Below is a small trained network, with its code and all its weights. Each question gives an input and a class and asks what happens when units are switched off, that is, made to give their printed mean instead of their output.

import numpy as np


def w(rows, s, z=0):
    codes = np.array(rows[::2]) - 128.0
    scale = np.full(codes.shape[1], s)
    scale[-1] = z or s
    return codes * scale


def f(y):
    return np.maximum(y, 0)


def log_softmax(a):
    a = a - a.max(-1, keepdims=True)
    return a - np.log(np.exp(a).sum(-1, keepdims=True))


def net(x, mask):
    res = np.array(x, float).reshape(1, 5) / 4 @ E
    y = f(res @ A[0][:, :-1].T + A[0][:, -1])
    res = res + np.where(mask, y, B[0][:, -1]) @ B[0][:, :-1]
    return log_softmax(res[-1] @ U[:, :-1].T + U[:, -1])


A, B = {}, {}
E = w([
[203,64,148,98,53,93],'x0',
[84,178,115,41,60,127],'x1',
[202,157,41,126,132,136],'x2',
[129,126,128,124,128,132],'x3',
[173,149,176,150,83,255],'x4',
],0.0084)
A[0] = w([
[93,84,67,84,161,15,60],'N0',
[163,90,150,200,160,164,100],'N1',
[68,76,202,144,135,108,194],'N2',
[143,64,149,201,181,132,46],'N3',
[70,209,110,64,110,150,140],'N4',
[105,177,141,59,87,154,39],'N5',
[219,147,5,99,115,140,78],'N6',
[68,247,116,141,178,186,125],'N7',
[188,184,37,155,158,132,143],'N8',
[75,99,107,113,144,20,2],'N9',
[61,127,192,81,98,137,159],'N10',
[82,198,126,75,58,166,63],'N11',
[148,170,162,151,79,223,77],'N12',
[151,138,177,152,94,215,31],'N13',
[163,89,145,225,160,159,50],'N14',
[61,93,254,127,118,139,31],'N15',
[189,46,190,105,39,87,38],'N16',
[191,182,26,124,113,123,241],'N17',
[70,189,105,127,187,133,107],'N18',
[74,183,118,182,221,172,103],'N19',
[113,197,109,84,38,141,102],'N20',
[242,9,157,66,65,88,129],'N21',
[158,155,196,138,88,214,16],'N22',
[159,75,159,224,196,153,138],'N23',
[143,122,139,198,188,146,159],'N24',
[181,154,200,112,106,211,62],'N25',
],0.0067,0.0028)
B[0] = w([
[192,242,125,205,182,68,227],'N0',
[143,72,71,41,132,80,183],'N1',
[71,135,234,115,207,233,212],'N2',
[134,94,48,34,135,97,182],'N3',
[152,34,73,63,121,72,215],'N4',
[153,68,61,60,137,72,176],'N5',
[62,118,219,84,214,240,209],'N6',
[88,106,94,204,22,126,232],'N7',
[72,122,223,110,184,222,210],'N8',
[204,244,122,178,207,61,197],'N9',
[123,84,172,92,190,163,200],'N10',
[149,58,54,34,162,60,198],'N11',
[200,205,116,159,195,36,195],'N12',
[191,226,103,163,177,43,181],'N13',
[144,86,64,49,133,71,182],'N14',
[100,139,193,91,199,219,191],'N15',
[33,151,67,206,47,167,212],'N16',
[71,99,255,101,184,244,236],'N17',
[88,104,87,190,28,169,206],'N18',
[69,103,78,237,15,162,223],'N19',
[144,65,82,72,130,83,202],'N20',
[36,148,69,210,34,201,255],'N21',
[198,210,102,187,196,56,186],'N22',
[126,91,50,25,125,78,219],'N23',
[158,75,79,73,121,90,197],'N24',
[189,193,127,170,159,72,193],'N25',
],0.0052,0.0058)
U = w([
[178,254,123,157,174,77,93],'0',
[127,118,140,119,123,138,254],'1',
[141,65,74,49,128,100,71],'2',
[87,135,100,191,51,163,81],'3',
[106,129,215,95,189,198,81],'4',
],0.012,0.0098)

Each question gives the input, the list of numbers given to net, and the class t.
The units are the neurons (one row each of A and B). Each row of codes is followed by its name. A weight is (code - 128) times the scale printed after its matrix; where a second scale follows, it is the last column's (A, B and U).
mask holds one flag per neuron, in row order. A switched-off neuron (its flag False) gives its mean, the last column of its row in B, instead of its output. The means were averaged over made-up inputs and are rounded, as every weight is.
A unit's drop is (log p(t) with every unit on - log p(t) with that unit switched off) / (log p(t) with every unit on - log p(t) with every unit switched off).
The circuit of an input: a set's keep is (log p(t) with only the set's units on - log p(t) with every unit switched off) / (log p(t) with every unit on - log p(t) with every unit switched off). Starting from the 12 units with the biggest drops (on a tie, the unit counted first), units are removed one at a time, each time the one whose removal leaves the highest keep (on an exact tie, the one counted first), for as long as the keep stays at least 0.8.
units of the circuit, in order: the units of the circuit, biggest drop first
unit that matters most: the unit with the biggest drop
top k neurons: the k neurons with the biggest drops, biggest first
drop of u: that unit's drop, to one decimal
input [0,6,-1,-4,-7], class 0: units of the circuit, in order => (N0)
input [2,6,-6,3,5], class 2: units of the circuit, in order => (N11 N5)
input [-7,-6,0,0,-5], class 3: top 3 neurons => (N19 N18 N7)
input [4,-8,-6,3,0], class 2: units of the circuit, in order => (N23 N3)
input [-7,3,7,-3,1], class 3: top 2 neurons => (N7 N19)
input [-8,0,-6,-6,7], class 3: top 2 neurons => (N19 N7)
input [-5,8,-5,3,-4], class 2: units of the circuit, in order => (N4 N11)
input [-4,6,3,-5,0], class 2: units of the circuit, in order => (N4 N11)
input [-8,-7,8,-6,-7], class 3: top 2 neurons => (N19 N18)
input [-2,7,8,-8,8], class 0: top 2 neurons => (N12 N22)
input [-5,-4,7,2,0], class 4: top 2 neurons => (N8 N17)
input [-4,0,6,1,-4], class 4: top 2 neurons => (N17 N8)
input [-3,-8,0,0,7], class 2: units of the circuit, in order => (N23 N14)
input [0,-5,-8,-4,-5], class 4: units of the circuit, in order => (N2)
input [7,-2,7,5,-2], class 3: top 3 neurons => (N21 N16 N2)
input [7,1,-4,3,5], class 3: top 2 neurons => (N21 N16)
input [-1,-2,-6,5,-1], class 4: units of the circuit, in order => (N2 N15)
input [6,5,-2,2,2], class 3: top 2 neurons => (N21 N16)
input [-8,-4,-7,-5,6], class 3: top 2 neurons => (N19 N7)
input [-2,-8,-7,-2,7], class 2: unit that matters most => N23
input [7,0,0,-2,3], class 3: top 2 neurons => (N21 N16)
input [-8,-2,-3,-6,2], class 3: drop of N19 => 0.2
input [-7,7,-7,0,2], class 2: drop of N21 => 0.1
input [3,3,-5,2,-7], class 0: drop of N9 => 0.2
input [7,-5,3,-2,2], class 3: drop of N20 => 0.1
